Below is a small trained network, with its code and all its weights. Each question gives an input and a class and asks what happens when units are switched off, that is, made to give their printed mean instead of their output.

import numpy as np


def w(rows, s, z=0):
    codes = np.array(rows[::2]) - 128.0
    scale = np.full(codes.shape[1], s)
    scale[-1] = z or s
    return codes * scale


def f(y):
    return np.maximum(y, 0)


def log_softmax(a):
    a = a - a.max(-1, keepdims=True)
    return a - np.log(np.exp(a).sum(-1, keepdims=True))


def net(x, mask):
    res = np.array(x, float).reshape(1, 4) / 4 @ E
    y = f(res @ A[0][:, :-1].T + A[0][:, -1])
    res = res + np.where(mask, y, B[0][:, -1]) @ B[0][:, :-1]
    return log_softmax(res[-1] @ U[:, :-1].T + U[:, -1])


A, B = {}, {}
E = w([
[159,28,123,115,213,120,164,76,88],'x0',
[246,55,106,165,100,138,119,189,85],'x1',
[216,158,197,130,152,97,106,70,81],'x2',
[107,126,71,155,140,61,189,96,198],'x3',
],0.013)
A[0] = w([
[157,179,146,135,135,102,185,118,109,140],'N0',
[58,139,99,100,147,165,99,136,103,135],'N1',
[163,51,44,175,166,110,134,208,200,207],'N2',
[102,164,184,79,167,46,135,88,167,176],'N3',
[171,128,234,80,163,176,75,60,39,182],'N4',
[164,1,124,161,220,140,133,141,122,167],'N5',
[89,95,39,152,157,130,221,142,139,180],'N6',
[120,60,230,116,153,128,131,131,21,179],'N7',
[155,190,190,182,73,135,1,170,97,136],'N8',
[180,174,93,137,53,132,164,175,123,254],'N9',
[65,185,63,106,82,189,183,136,151,173],'N10',
[168,212,213,98,137,33,124,69,191,152],'N11',
],0.0095,0.0062)
B[0] = w([
[124,76,146,134,135,137,59,125,144,160],'N0',
[149,146,97,148,180,114,81,101,176,173],'N1',
[127,115,44,81,57,133,123,113,74,248],'N2',
[169,88,203,167,148,32,39,64,199,208],'N3',
[93,127,165,184,190,177,232,100,79,253],'N4',
[213,122,82,37,168,124,113,100,88,249],'N5',
[140,79,42,95,73,71,118,3,154,231],'N6',
[109,103,132,121,255,167,193,102,38,225],'N7',
[138,164,97,134,215,139,81,220,52,229],'N8',
[104,117,107,188,43,168,119,255,128,218],'N9',
[90,195,128,187,150,103,208,108,210,223],'N10',
[192,102,187,234,117,79,105,147,114,217],'N11',
],0.0088,0.015)
U = w([
[90,112,227,130,180,221,198,102,92,210],'0',
[128,236,146,130,140,178,107,222,120,156],'1',
[184,91,132,88,110,167,116,176,55,71],'2',
[90,176,155,112,152,108,124,96,222,6],'3',
[62,104,65,146,35,139,171,118,152,177],'4',
[195,152,66,4,152,104,104,86,126,202],'5',
[153,104,250,177,108,75,81,120,141,37],'6',
],0.012,0.0015)

Each question gives the input, the list of numbers given to net, and the class t.
The units are the neurons (one row each of A and B). Each row of codes is followed by its name. A weight is (code - 128) times the scale printed after its matrix; where a second scale follows, it is the last column's (A, B and U).
mask holds one flag per neuron, in row order. A switched-off neuron (its flag False) gives its mean, the last column of its row in B, instead of its output. The means were averaged over made-up inputs and are rounded, as every weight is.
A unit's drop is (log p(t) with every unit on - log p(t) with that unit switched off) / (log p(t) with every unit on - log p(t) with every unit switched off).
The circuit of an input: a set's keep is (log p(t) with only the set's units on - log p(t) with every unit switched off) / (log p(t) with every unit on - log p(t) with every unit switched off). Starting from all 12 units, units are removed one at a time, each time the one whose removal leaves the highest keep (on an exact tie, the one counted first), for as long as the keep stays at least 0.8.
units of the circuit, in order: the units of the circuit, biggest drop first
top k neurons: the k neurons with the biggest drops, biggest first
drop when u is switched off: that unit's drop, to one decimal
input [2,0,-8,-5], class 4: units of the circuit, in order	N8
input [-3,-6,0,-5], class 6: top 2 neurons	N3, N7
input [7,-8,5,0], class 6: top 2 neurons	N3, N11
input [2,5,-3,-1], class 5: units of the circuit, in order	N5, N4
input [-4,-6,-6,-6], class 3: top 2 neurons	N10, N1
input [-8,-4,-6,1], class 3: top 3 neurons	N10, N2, N1
input [-3,4,7,-2], class 0: top 2 neurons	N4, N7
input [-8,-3,-8,-3], class 1: top 4 neurons	N8, N9, N3, N6
input [-5,-4,0,2], class 6: top 2 neurons	N11, N3
input [5,6,3,1], class 5: top 2 neurons	N5, N11
input [6,4,4,1], class 0: top 3 neurons	N4, N7, N6
input [5,-1,-3,-3], class 5: top 2 neurons	N5, N9
input [3,0,-5,0], class 5: top 2 neurons	N9, N4
input [-6,5,4,-6], class 1: units of the circuit, in order	N8
input [2,1,4,6], class 6: top 2 neurons	N11, N3
input [6,4,2,-3], class 0: top 2 neurons	N4, N7
input [5,-4,-5,7], class 5: top 3 neurons	N9, N6, N4
input [-5,-5,8,-6], class 0: drop when N9 is switched off	0.0
input [7,7,0,0], class 5: drop when N5 is switched off	0.5
input [-7,5,6,-6], class 1: drop when N8 is switched off	0.8
input [-1,5,-3,4], class 4: drop when N9 is switched off	0.1
input [-7,-6,4,-2], class 6: units of the circuit, in order	N11
input [-4,2,-5,-3], class 1: top 2 neurons	N6, N8
